Below are the code and all the weights of a small trained network. Each question names an input and a target symbol and asks about switching units off, where a switched-off unit gives its printed mean instead of its output.

import numpy as np


def w(rows, s, z=0):
    codes = np.array(rows[::2]) - 128.0
    scale = np.full(codes.shape[1], s)
    scale[-1] = z or s
    return codes * scale


def f(y):
    return np.maximum(y, 0)


def softmax(a):
    e = np.exp(a - a.max(-1, keepdims=True))
    return e / e.sum(-1, keepdims=True)


def log_softmax(a):
    a = a - a.max(-1, keepdims=True)
    return a - np.log(np.exp(a).sum(-1, keepdims=True))


def net(x, mask):
    ids = ['ΓΨβδζημπ'.index(c) for c in x.split()]
    T = len(ids)
    res = E[ids] + P[:T]
    u = 0
    for l in range(2):
        q, k, v = (res @ M[l].T for M in (Q, K, V))
        z = softmax(np.where(np.tri(T) > 0, q @ k.T / 3**0.5, -1e9)) @ v
        res = res + np.where(mask[u], z, O[l][:, -1]) @ O[l][:, :-1]
        u += 1
        y = f(res @ A[l][:, :-1].T + A[l][:, -1])
        res = res + np.where(mask[u : u + 4], y, B[l][:, -1]) @ B[l][:, :-1]
        u += 4
    return log_softmax(res[-1] @ U[:, :-1].T + U[:, -1])


Q, K, V, O, A, B = {}, {}, {}, {}, {}, {}
E = w([
[77,69,125,133,28,104,191,187,109,112,152],'Γ',
[88,116,86,80,119,79,223,160,147,132,144],'Ψ',
[22,73,141,15,187,136,38,96,159,71,107],'β',
[66,185,54,195,71,84,113,197,81,178,85],'δ',
[95,135,167,129,199,232,219,66,141,134,97],'ζ',
[134,200,130,86,210,119,133,90,168,255,169],'η',
[154,96,224,81,93,20,143,116,166,183,105],'μ',
[113,120,92,56,24,134,128,117,84,182,199],'π',
],0.016)
P = w([
[156,56,73,172,91,112,242,188,115,181,151],'0',
[110,227,110,167,112,43,195,194,165,136,114],'1',
[96,205,120,138,100,58,183,172,156,140,93],'2',
[149,191,82,127,63,107,154,149,187,147,111],'3',
[132,189,93,103,54,95,135,141,179,130,81],'4',
[129,163,93,69,73,122,122,136,156,147,56],'5',
[142,124,98,41,56,148,110,105,164,149,60],'6',
[107,117,111,28,62,150,92,116,152,147,30],'7',
[82,102,125,6,53,152,63,118,115,151,2],'8',
],0.01)
Q[0] = w([
[118,97,148,131,165,133,89,145,101,92,151],'L0H0',
[196,119,89,186,106,153,191,132,156,135,126],'L0H0',
[250,122,115,171,114,109,91,87,136,103,176],'L0H0',
],0.013)
K[0] = w([
[144,66,79,225,222,104,149,169,115,121,189],'L0H0',
[124,254,136,120,123,107,132,92,138,63,142],'L0H0',
[74,165,201,182,139,111,133,187,156,40,237],'L0H0',
],0.0096)
V[0] = w([
[106,119,163,118,211,114,85,74,146,231,123],'L0H0',
[175,98,224,187,6,149,108,99,39,168,92],'L0H0',
[114,138,107,254,167,137,108,126,122,65,1],'L0H0',
],0.0068)
O[0] = w([
[217,176,2,92,77,142,162,84,130,127,165,139],'L0H0',
[148,151,139,139,138,147,113,163,211,158,219,114],'L0H0',
[129,68,46,42,211,76,166,135,171,169,129,2],'L0H0',
],0.0094,0.0068)
A[0] = w([
[168,172,106,96,139,153,168,116,154,194,116,180],'L0N0',
[170,72,118,143,211,174,114,173,254,118,147,6],'L0N1',
[245,144,84,239,75,178,192,153,113,115,111,64],'L0N2',
[181,215,89,134,101,71,134,41,114,56,107,68],'L0N3',
],0.0055,0.0023)
B[0] = w([
[159,96,221,139,85,163,97,255,127,154,101,252],'L0N0',
[168,193,240,118,59,132,143,100,140,98,101,137],'L0N1',
[176,168,183,24,182,130,218,60,131,171,106,239],'L0N2',
[104,83,146,113,207,222,124,162,108,214,162,235],'L0N3',
],0.0089,0.004)
Q[1] = w([
[191,111,97,220,238,98,98,55,109,84,253],'L1H0',
[77,56,73,142,150,87,132,127,107,91,85],'L1H0',
[103,123,175,140,109,84,95,82,153,110,101],'L1H0',
],0.013)
K[1] = w([
[146,156,108,202,106,107,252,174,111,149,153],'L1H0',
[143,136,123,200,154,164,181,164,159,131,92],'L1H0',
[55,124,87,119,100,169,141,102,123,100,116],'L1H0',
],0.015)
V[1] = w([
[146,129,186,137,171,108,108,106,154,180,94],'L1H0',
[112,156,134,94,134,144,79,163,137,158,212],'L1H0',
[90,148,147,193,168,250,118,106,79,118,114],'L1H0',
],0.011)
O[1] = w([
[214,102,10,169,148,135,149,94,215,92,80,255],'L1H0',
[147,137,86,159,137,118,147,40,128,107,188,223],'L1H0',
[100,130,50,126,154,141,178,170,121,64,184,232],'L1H0',
],0.014,0.0044)
A[1] = w([
[79,112,182,69,146,139,127,202,39,147,155,62],'L1N0',
[94,111,98,123,195,136,139,176,66,111,241,49],'L1N1',
[145,146,48,145,164,138,146,112,192,66,167,3],'L1N2',
[98,66,155,254,135,117,116,144,186,131,141,90],'L1N3',
],0.0068,0.0081)
B[1] = w([
[255,198,185,155,199,64,81,132,198,125,119,222],'L1N0',
[116,76,142,85,166,30,134,108,203,100,94,201],'L1N1',
[143,106,214,119,118,132,46,147,60,181,125,255],'L1N2',
[172,31,42,110,116,132,73,52,71,55,160,163],'L1N3',
],0.0091,0.0075)
U = w([
[66,40,136,104,187,96,140,157,101,239,75,247],'Γ',
[182,114,62,79,232,76,151,148,163,91,95,6],'Ψ',
[241,108,45,123,223,127,104,170,54,100,106,116],'β',
[198,127,45,129,170,115,129,138,237,101,64,71],'δ',
[135,82,48,100,181,170,155,252,205,102,69,186],'ζ',
[178,23,107,157,204,93,142,200,133,121,139,83],'η',
[105,160,100,172,193,137,179,133,158,120,154,253],'μ',
[207,132,129,129,213,103,138,207,110,84,55,15],'π',
],0.0042,0.004)

Each question gives the input, a string of symbols that net reads in full, and the target symbol t.
The units are the heads (3 rows each of Q, K, V and O) and the neurons (one row each of A and B). Each row of codes is followed by its name. A weight is (code - 128) times the scale printed after its matrix; where a second scale follows, it is the last column's (O, A, B and U).
mask holds one flag per unit, layer by layer, with each layer's heads first. A switched-off unit (its flag False) gives its mean, the last column of its rows in O or B, instead of its output. The means were averaged over made-up inputs and are rounded, as every weight is.
A unit's drop is (log p(t) with every unit on - log p(t) with that unit switched off) / (log p(t) with every unit on - log p(t) with every unit switched off).
The circuit of an input: a set's keep is (log p(t) with only the set's units on - log p(t) with every unit switched off) / (log p(t) with every unit on - log p(t) with every unit switched off). Starting from all 10 units, units are removed one at a time, each time the one whose removal leaves the highest keep (on an exact tie, the one counted first), for as long as the keep stays at least 0.8.
units of the circuit, in order: the units of the circuit, biggest drop first
unit that matters most: the unit with the biggest drop
k most important neurons: the k neurons with the biggest drops, biggest first
top k neurons in layer l: the k neurons of layer l with the biggest drops, biggest first
input Γ ζ Γ β Ψ Ψ, target β: units of the circuit, in order : L0H0, L1H0, L1N2
input Γ η Ψ, target β: 3 most important neurons : L1N2, L0N3, L0N2
input π η ζ β, target η: units of the circuit, in order : L0H0, L1H0, L1N2, L1N1
input β Ψ δ, target π: units of the circuit, in order : L1H0, L1N0, L0H0, L0N3
input Ψ Γ δ Γ ζ Ψ π δ Ψ, target μ: units of the circuit, in order : L0H0, L1H0
input Γ δ β δ, target β: units of the circuit, in order : L0H0, L1H0, L1N2
input η π Γ η η Ψ β ζ, target Ψ: 4 most important neurons : L0N3, L1N1, L1N0, L0N2
input Γ β δ ζ π μ β ζ, target β: 2 most important neurons : L1N2, L1N1
input η ζ Ψ β β, target Ψ: 3 most important neurons : L1N1, L0N3, L1N0
input δ μ η ζ Γ, target β: 3 most important neurons : L0N3, L1N2, L0N0
input ζ ζ Γ δ ζ π Γ μ, target μ: units of the circuit, in order : L0H0, L1H0, L0N0
input δ Γ δ Γ δ η, target β: units of the circuit, in order : L1H0, L0N3, L1N2, L0H0
input Ψ Γ ζ Ψ Ψ, target ζ: 3 most important neurons : L0N0, L1N2, L0N2
input ζ Γ η π ζ, target μ: units of the circuit, in order : L1H0, L0H0
input δ Γ μ δ μ δ π ζ, target μ: units of the circuit, in order : L0H0, L1H0
input Ψ δ π ζ η Γ δ δ Ψ, target Γ: units of the circuit, in order : L1H0
input Ψ Ψ Ψ Γ, target π: units of the circuit, in order : L1H0, L1N0, L0H0
input π δ δ ζ, target ζ: unit that matters most : L0H0
input Γ π δ ζ μ β, target β: top 3 neurons in layer 1 : L1N2, L1N3, L1N1
input Γ Γ δ η δ η ζ, target β: 2 most important neurons : L0N3, L1N2
input β Γ ζ η μ ζ ζ, target π: top 2 neurons in layer 0 : L0N0, L0N3
input Ψ ζ η Γ, target β: top 3 neurons in layer 0 : L0N3, L0N0, L0N2
